(in the rows, 128 means zero)
Both labels of each row:
[132 112 130 154 118 128 131 124  99 163 136 109  77 151 133 122  57 126
 111 125  99 113  78 123 113 129 185 123]
R/<30>
[137 119 100 122 140 146 159 133 139 132 110 122 104 122 169 120 118 138
 108  88 106 131 132  94 143 126  93 153]
R/<26>
[139 125 113 158 123 146 154 146 113   8 176 142  75 110 115 187 165  91
 139 195  87 122  62 138 128 103 128 141]
R/<26>
[128 102 130 140 126 126 135 127 133  93 102  74 145 118 142 129 170 124
 120  85 134 130 149 140 138 135 104 137]
R/<26>
[117 108 132 120 114 143 147 134 152  98 136 128 119 127 131 160 172 130
 145 141 138 115 115 138 141 133 117 149]
X/<26>
[133  77 158 115 118 132 145 124 119 119 122 100  71 149 150 106  45 121
 118  92  96 118  64 110 113 136 177 125]
R/<30>
[119  85 196 105  73 132 146 113  51 176 146 124  27 115 112 130   4  85
 142 140 130 126  37 152 112  98 172 144]
X/<30>
[141 106 110 129 131 123 146 134 127 112 101 101 106 108 164  57 118 147
 117  79 132 140 168 109 110 115 148 133]
R/<30>
[132  92 136 143 126 122 166 115  97 111 103 129 154 152 151  78  63 145
 130 125 133  97 151 104 123 151 183 138]
R/<30>
[134  95 135 145 114 140 131 128 108 125 117 106 105 125 129 100  81 133
 107 117 122 126 113 106 125 130 165 137]
R/<30>
[ 94  94 181  93  89 136 155 123 113 148  97  98  73 124 140 144   4 102
 137 137 147  85  95 154 110 131 162 124]
X/<30>
[114  89 113 148  85 135 161 131 101 151 128 122  42  73 137 131  27 106
 136 166  87 119  54 143 119 124 150 148]
R/<30>
[115 100 145 127  84 132 143 133 107 133 126 119  64 138  99 107  62 116
 252 123 129 130  90 155 114 140 138 138]
X/<30>
[ 84 102 114 135 131 146 162 141 121 152 144 121  61 133 145 120 125 123
 169 133 106 134  84 105 145 124 115 152]
R/<26>
[139 113  91 114 117 143 134 138 128 131 124 113  86 120 151 143 146 111
  90 148 114 126 123 116 124 133 124 139]
R/<26>
[153  95 133 143 110 142 126 116  85 155 122 125 116 103 134 123  71 111
 122 138 128 130 115 123 161 126 218 131]
R/<30>
[132  82 140 151 117 135 138 135 112 154 145 121  53 118 114 148 115 107
 137 119 120 121  73 125 119 119 195 149]
R/<26>

Two labels a row:
[129 125 133 145 126 131 139 145 136 130 125 126 124 125 150 112 122 136
 119 126 131 130 119 132 116 118 121 130]
kinab/puv
[125 124 159 153 138 130 139 125 139 144 130 142 134 138 154 123 123 143
 127 145 125 125 133 114 113 137 108 123]
sekin/Kovu
[126 140 172 139 127 133 129 141 141 132 133 131 134 138 132 123 128 134
 131 132 115 132 142 115 118 153 111 135]
sekin/Vur
[128 143 135 138 130 135 130 132 127 128 129 123 133 134 127 125 121 124
 126 150 123 127 131 127 127 143 131 137]
Rutus/pifo
[127 135 166 141 107 141 131 142 155 122 124 125 131 138 149 117 132 123
 132 134 125 121 130 121 133 151 112 141]
sekin/puv
[125 124 103 135 116 117 128 116 119 130 111 122 121 141 142 139 120 141
 142 125 134 112 124 124 134 117 143 124]
kinab/pifo
[136 149  94 159 115 126 129 134 122 117 124 130 112 129 146 122 103 150
 138 147 139 120 120 125 123 120 151 127]
kinab/pifo
[144 119 117 166 123 123 143 123 155 132 119 144 117 150 169 140 144 162
 125 131 128 125 130 112 113 144 109 124]
Rutus/puv
[133 136 158 152 113 137 133 136 153 129 125 126 129 141 146 129 135 147
 120 122 123 132 126 120 119 162 118 150]
sekin/puv
[133 127 115 134 147 118 126 133 134 129 136 138 129 150 124 139 135 173
 108 134 135 135 119 128 116 144 130 142]
roto/puv
[137 148 131 166 139 127 137 152 129 124 138 133 112 144 134 127 123 194
  87 143 126 145 136 115  94 154 133 118]
roto/Kovu
[126 150 176 142 105 153 135 131 142 126 125 129 120 143 142 121 134 115
 148 154 123 132 136 115 129 158 114 131]
sekin/puv
[133 154 165 143 100 135 117 136 140 124 129 117 127 148 127 129 136 137
 137 136 124 131 137 121 132 167 126 148]
sekin/Kovu
[135 137 100 153 112 124 135 133 131 118 125 128 113 126 141 121 117 147
 131 134 136 125 123 133 123 128 140 127]
kinab/Kovu
[127 140 172 136 116 135 123 141 128 128 126 120 130 145 107 125 149 140
 122 126 119 145 144 115 119 152 118 136]
sekin/puv
[121 140 170 141 115 135 131 123 139 130 117 132 128 147 144 125 132 131
 147 134 123 132 141 109 121 142 110 122]
sekin/puv
[129 154 136 155 121 134 123 109 141 126 126 144 124 146 143 141 127 143
 142 159 123 125 137 121 153 157 129 144]
sekin/Kovu
[126 146 117 141 109 121 127 141 130 126 123 120 126 151 139 128 115 151
 124 122 134 118 118 130 131 137 139 151]
roto/Kovu
[135 117  98 157 131 123 139 128 132 125 117 137 116 130 160 127 115 149
 126 131 144 120 120 132 118 112 124 118]
kinab/Kovu
[139 119 178 140 118 140 135 124 140 123 132 134 123 134 140 127 144 125
 132 139 115 140 136 107 108 140 101 118]
sekin/tipub
[122 133 116 149 124 128 137 140 141 131 120 130 125 124 159 110 107 137
 135 133 136 115 140 123 120 115 118 123]
kinab/puv
[122 135 149 125 147 135 126 128 130 130 144 137 145 129 128 125 124 125
 123 149 126 137 132 120 120 140 124 118]
roto/tipub
[121 141 169 137 112 145 133 129 143 127 127 132 131 138 144 118 120 110
 147 144 125 126 145 122 132 147 115 133]
sekin/puv
[118 141 146 138 118 133 127 138 145 131 128 126 130 143 136 123 128 135
 126 130 127 123 124 130 129 148 124 151]
sekin/Kovu
[127 129 146 146 135 130 137 118 130 125 130 142 121 140 134 140 136 146
 135 149 124 137 138 106 109 139 116 110]
Rutus/puv
[130 127 163 148 135 137 135 130 131 135 125 132 131 135 139 126 134 136
 109 143 117 130 119 122 121 150 123 135]
sekin/puv
[134 138 100 161 115 121 138 162 142 125 122 127 114 137 154 116 116 159
 120 124 144 126 123 130 120 126 134 134]
kinab/puv
[123 145 161 142 121 142 127 126 138 124 127 133 129 143 137 125 130 125
 135 152 125 133 136 117 123 135 121 129]
sekin/puv
[127 136 149 135 120 124 120 132 140 134 124 129 128 151 130 130 133 149
 124 117 122 134 140 120 120 159 120 143]
sekin/puv
[123 120 181 138 122 147 134 110 132 132 137 141 128 143 142 129 140 114
 153 138 118 135 142 102 113 135  93 101]
sekin/tipub
[120 130 183 136 140 132 130 126 149 137 136 143 145 159 153 128 123 138
 117 139 119 127 135 119 115 162 105 154]
sekin/puv
[126 133 178 130 130 137 128 121 137 132 130 141 136 139 135 130 133 117
 140 142 118 133 138 115 125 149 106 125]
sekin/tipub
[118 153 152 147 147 121 130 149 134 133 145 139 137 137 157 110 101 142
 119 166 137 127 136 123 123 139 130 132]
roto/puv
[133 148 124 148 126 119 134 134 141 127 128 131 127 149 143 130 118 170
 134 126 132 124 126 121 115 151 135 144]
roto/pifo
[123 137 113 130 127 125 128 139 127 134 122 126 134 129 134 121 109 132
 117 118 135 119 120 133 130 121 139 139]
kinab/pifo
[128 133 174 137 129 127 125 111 128 127 136 146 129 137 126 130 143 135
 142 162 119 142 148 105 119 155 111 110]
sekin/tipub
[120 158 155 107 132 136 124 116 123 124 141 137 144 139 110 128 126  85
 142 163 122 126 133 131 146 148 129 135]
sekin/pifo
[124 148 171 147 124 139 133 143 140 126 134 138 127 138 143 114 122 137
 136 150 126 137 146 111 120 146 114 120]
roto/tipub
[132 148  91 141 105 115 122 128 122 122 114 120 112 138 134 137 115 145
 142 126 141 125 120 132 139 129 153 141]
kinab/pifo
[127 137 149 131 111 129 122 140 132 135 124 119 132 143 124 128 124 136
 127 125 128 142 132 130 136 155 131 150]
sekin/pifo
[133 145 135 155 122 127 130 139 156 125 122 125 130 154 148 129 118 160
 113 131 128 124 124 128 123 159 132 160]
roto/Kovu
[132 123 102 150 122 117 140 114 123 132 107 138 120 143 156 140 121 155
 136 115 131 121 120 120 125 115 121 125]
kinab/pifo
[133 150 168 150 116 137 129 149 139 135 127 116 136 149 134 121 119 148
 104 128 125 138 132 128 121 169 142 165]
sekin/puv
[123 143 170 153 108 142 134 148 136 127 126 120 117 149 147 120 131 140
 146 134 130 141 148 107 113 151 111 123]
sekin/Vur
[128 140 103 151 126 118 131 136 115 122 120 123 116 141 132 135 113 171
 160 118 136 125 123 124 116 130 142 139]
roto/pifo
[129 132 156 135 134 137 128 129 135 131 135 129 127 131 127 123 135 126
 124 155 119 143 136 120 121 144 120 126]
sekin/puv
[122 124 117 142 133 127 138 114 130 121 122 147 120 130 153 132 114 127
 148 150 133 120 128 116 126 118 123 105]
kinab/puv
[135 154 103 140 118 127 115 131 115 129 121 109 120 138 120 141 130 156
 128 129 135 133 131 130 125 143 140 134]
Rutus/pifo
[127 112 123 144 124 131 140 115 130 129 118 136 113 127 145 131 136 129
 139 134 131 128 133 114 111 110 112 102]
kinab/tipub
[136 139 121 150 128 129 134 129 121 127 125 137 113 127 131 127 129 142
 133 140 126 133 137 117 120 124 134 108]
kinab/puv

Two labels a row:
[185 135 104 116 133 143 104  81 143 111 135 118 166 128 150 114 124 126
 117 106 138 109 126 144 123 116 130 117]
T/Reron
[166 141 112 119 127 155  98 111 139 105 136 114 148 134  79 104  95 152
 126 145 125  76 165 143 130 114 137 119]
T/kep
[214 145 106 110 135 156  79  72 129 137  63 139 172 152 133  98 111 136
 119 126 138  72 161 147 112  62 132 129]
T/Reron
[155 148 129  94 149 123 132 133 142 132 114 127 153 135 164 102 144 131
 122  85 138 120 123 132 131 137 134 110]
L/Reron
[174 152 110 108 140 155 100 106 129 106 122 126 150 130 100 105  98 128
 128 139 129  75 156 139 123 135 150 109]
T/kep
[210 181 107 116 145 167  95 106 139 112 120 141 188 148 121  94 119 134
 120 141 135  52 143 160 128 128 130 110]
T/kep
[147 134 123 100 150 129 147 120 117  78 113 136 102 116 111 100 132 126
 153  82 130 135 146 102 133 139 139 109]
L/kep
[218 166 102 109 127 172  75 100 147 130 135 143 198 157 107 102 117 145
 103 129 150  28 181 166 103  83 129 122]
T/Reron
[214 182 104 124 139 161  99 120 146  63 123 137 163 148 132  99 121 139
 132 119 138  77 139 140 133 132 123  89]
L/kep
